Here is a tiny trained network, its code and every weight. The questions are about switching its units off for an input and a target symbol, where a switched-off unit gives its printed mean instead of its output.

import numpy as np


def w(rows, s, z=0):
    codes = np.array(rows[::2]) - 128.0
    scale = np.full(codes.shape[1], s)
    scale[-1] = z or s
    return codes * scale


def f(y):
    return y / 2 * (1 + np.tanh(0.7978845608 * (y + 0.044715 * y**3)))


def softmax(a):
    e = np.exp(a - a.max(-1, keepdims=True))
    return e / e.sum(-1, keepdims=True)


def log_softmax(a):
    a = a - a.max(-1, keepdims=True)
    return a - np.log(np.exp(a).sum(-1, keepdims=True))


def net(x, mask):
    ids = ['ΓΔΘαβζηλμπστφψω'.index(c) for c in x.split()]
    T = len(ids)
    res = E[ids] + P[:T]
    q, k, v = (res @ M[0].T for M in (Q, K, V))
    z = softmax(np.where(np.tri(T) > 0, q @ k.T / 2**0.5, -1e9)) @ v
    res = res + np.where(mask[0], z, O[0][:, -1]) @ O[0][:, :-1]
    y = f(res @ A[0][:, :-1].T + A[0][:, -1])
    res = res + np.where(mask[1:13], y, B[0][:, -1]) @ B[0][:, :-1]
    return log_softmax(res[-1] @ U[:, :-1].T + U[:, -1])


Q, K, V, O, A, B = {}, {}, {}, {}, {}, {}
E = w([
[52,152,110],'Γ',
[70,185,107],'Δ',
[50,227,96],'Θ',
[75,171,104],'α',
[174,216,120],'β',
[22,149,108],'ζ',
[31,162,115],'η',
[11,97,94],'λ',
[122,143,134],'μ',
[32,92,104],'π',
[207,131,76],'σ',
[12,144,168],'τ',
[162,98,4],'φ',
[158,103,230],'ψ',
[101,63,64],'ω',
],0.018)
P = w([
[14,198,17],'0',
[32,152,41],'1',
[51,133,65],'2',
[70,96,88],'3',
[73,62,113],'4',
[84,34,128],'5',
[92,1,148],'6',
[115,52,161],'7',
[108,26,152],'8',
],0.0045)
Q[0] = w([
[213,68,247],'H0',
[133,104,221],'H0',
],0.011)
K[0] = w([
[119,236,104],'H0',
[72,248,129],'H0',
],0.013)
V[0] = w([
[149,49,8],'H0',
[137,179,74],'H0',
],0.013)
O[0] = w([
[149,9,136,254],'H0',
[156,179,177,162],'H0',
],0.013,0.0074)
A[0] = w([
[132,174,174,169],'N0',
[62,196,72,73],'N1',
[254,164,174,175],'N2',
[28,113,204,1],'N3',
[138,204,208,192],'N4',
[199,78,115,75],'N5',
[117,168,11,68],'N6',
[138,41,71,100],'N7',
[220,213,210,124],'N8',
[102,81,103,111],'N9',
[138,145,113,101],'N10',
[252,194,134,29],'N11',
],0.0096,0.003)
B[0] = w([
[118,122,183,147],'N0',
[148,91,124,187],'N1',
[10,105,79,149],'N2',
[177,225,143,179],'N3',
[111,66,197,166],'N4',
[171,185,158,181],'N5',
[180,158,85,155],'N6',
[112,123,121,250],'N7',
[232,86,103,155],'N8',
[147,167,96,197],'N9',
[167,132,123,123],'N10',
[92,236,80,140],'N11',
],0.013)
U = w([
[108,14,79,105],'Γ',
[196,162,180,67],'Δ',
[111,124,163,254],'Θ',
[144,141,162,83],'α',
[2,83,73,139],'β',
[172,181,61,106],'ζ',
[118,82,248,110],'η',
[181,184,149,79],'λ',
[58,212,215,142],'μ',
[125,176,157,158],'π',
[138,141,151,46],'σ',
[100,113,113,157],'τ',
[105,137,135,129],'φ',
[188,70,124,138],'ψ',
[69,117,111,86],'ω',
],0.0095,0.0072)

Each question gives the input, a string of symbols that net reads in full, and the target symbol t.
The units are the heads (2 rows each of Q, K, V and O) and the neurons (one row each of A and B). Each row of codes is followed by its name. A weight is (code - 128) times the scale printed after its matrix; where a second scale follows, it is the last column's (O, A, B and U).
mask holds one flag per unit, heads first, then neurons. A switched-off unit (its flag False) gives its mean, the last column of its rows in O or B, instead of its output. The means were averaged over made-up inputs and are rounded, as every weight is.
A unit's drop is (log p(t) with every unit on - log p(t) with that unit switched off) / (log p(t) with every unit on - log p(t) with every unit switched off).
The circuit of an input: a set's keep is (log p(t) with only the set's units on - log p(t) with every unit switched off) / (log p(t) with every unit on - log p(t) with every unit switched off). Starting from the 12 units with the biggest drops (on a tie, the unit counted first), units are removed one at a time, each time the one whose removal leaves the highest keep (on an exact tie, the one counted first), for as long as the keep stays at least 0.8.
units of the circuit, in order: the units of the circuit, biggest drop first
unit that matters most: the unit with the biggest drop
k most important neurons: the k neurons with the biggest drops, biggest first
drop when u is switched off: that unit's drop, to one decimal
input σ ω λ φ ζ Γ τ, target μ: units of the circuit, in order : N3; N8
input β λ Δ Θ ζ λ Θ, target β: units of the circuit, in order : H0; N5
input λ μ ψ ψ β, target ζ: 3 most important neurons : N6; N11; N8
input ζ Θ λ α Θ τ ψ φ, target ζ: units of the circuit, in order : N6; H0
input Γ ω λ σ ψ φ, target ζ: units of the circuit, in order : N6; N5; N4
input π φ λ ψ φ ψ η, target ζ: 3 most important neurons : N6; N4; N3
input λ λ σ ψ Δ λ, target ζ: units of the circuit, in order : H0; N6; N3
input π Θ λ ζ α τ, target μ: units of the circuit, in order : N3; H0
input τ η ψ λ, target ζ: units of the circuit, in order : H0; N6
input Δ μ φ Γ ψ Δ Δ, target ζ: units of the circuit, in order : H0; N6
input ψ ψ μ Δ, target ζ: units of the circuit, in order : N6; H0
input τ Θ η Θ Θ φ Θ, target ψ: unit that matters most : H0
input μ τ Γ τ β ω α, target Γ: 2 most important neurons : N3; N7
input λ β η ψ μ η, target ζ: units of the circuit, in order : H0; N6
input η λ ω α, target Γ: most important neuron : N3
input β α φ β α ψ β α, target ζ: 2 most important neurons : N6; N4
input ζ Θ η, target μ: 2 most important neurons : N8; N3
input μ λ ψ η α Θ ψ Θ, target ζ: drop when N6 is switched off : 1.1
input Δ λ λ λ ψ Γ, target ζ: drop when N2 is switched off : 0.1
input Γ ψ λ τ ψ ζ, target ζ: drop when N0 is switched off : 0.0
input σ ω λ Δ, target Γ: most important neuron : N3
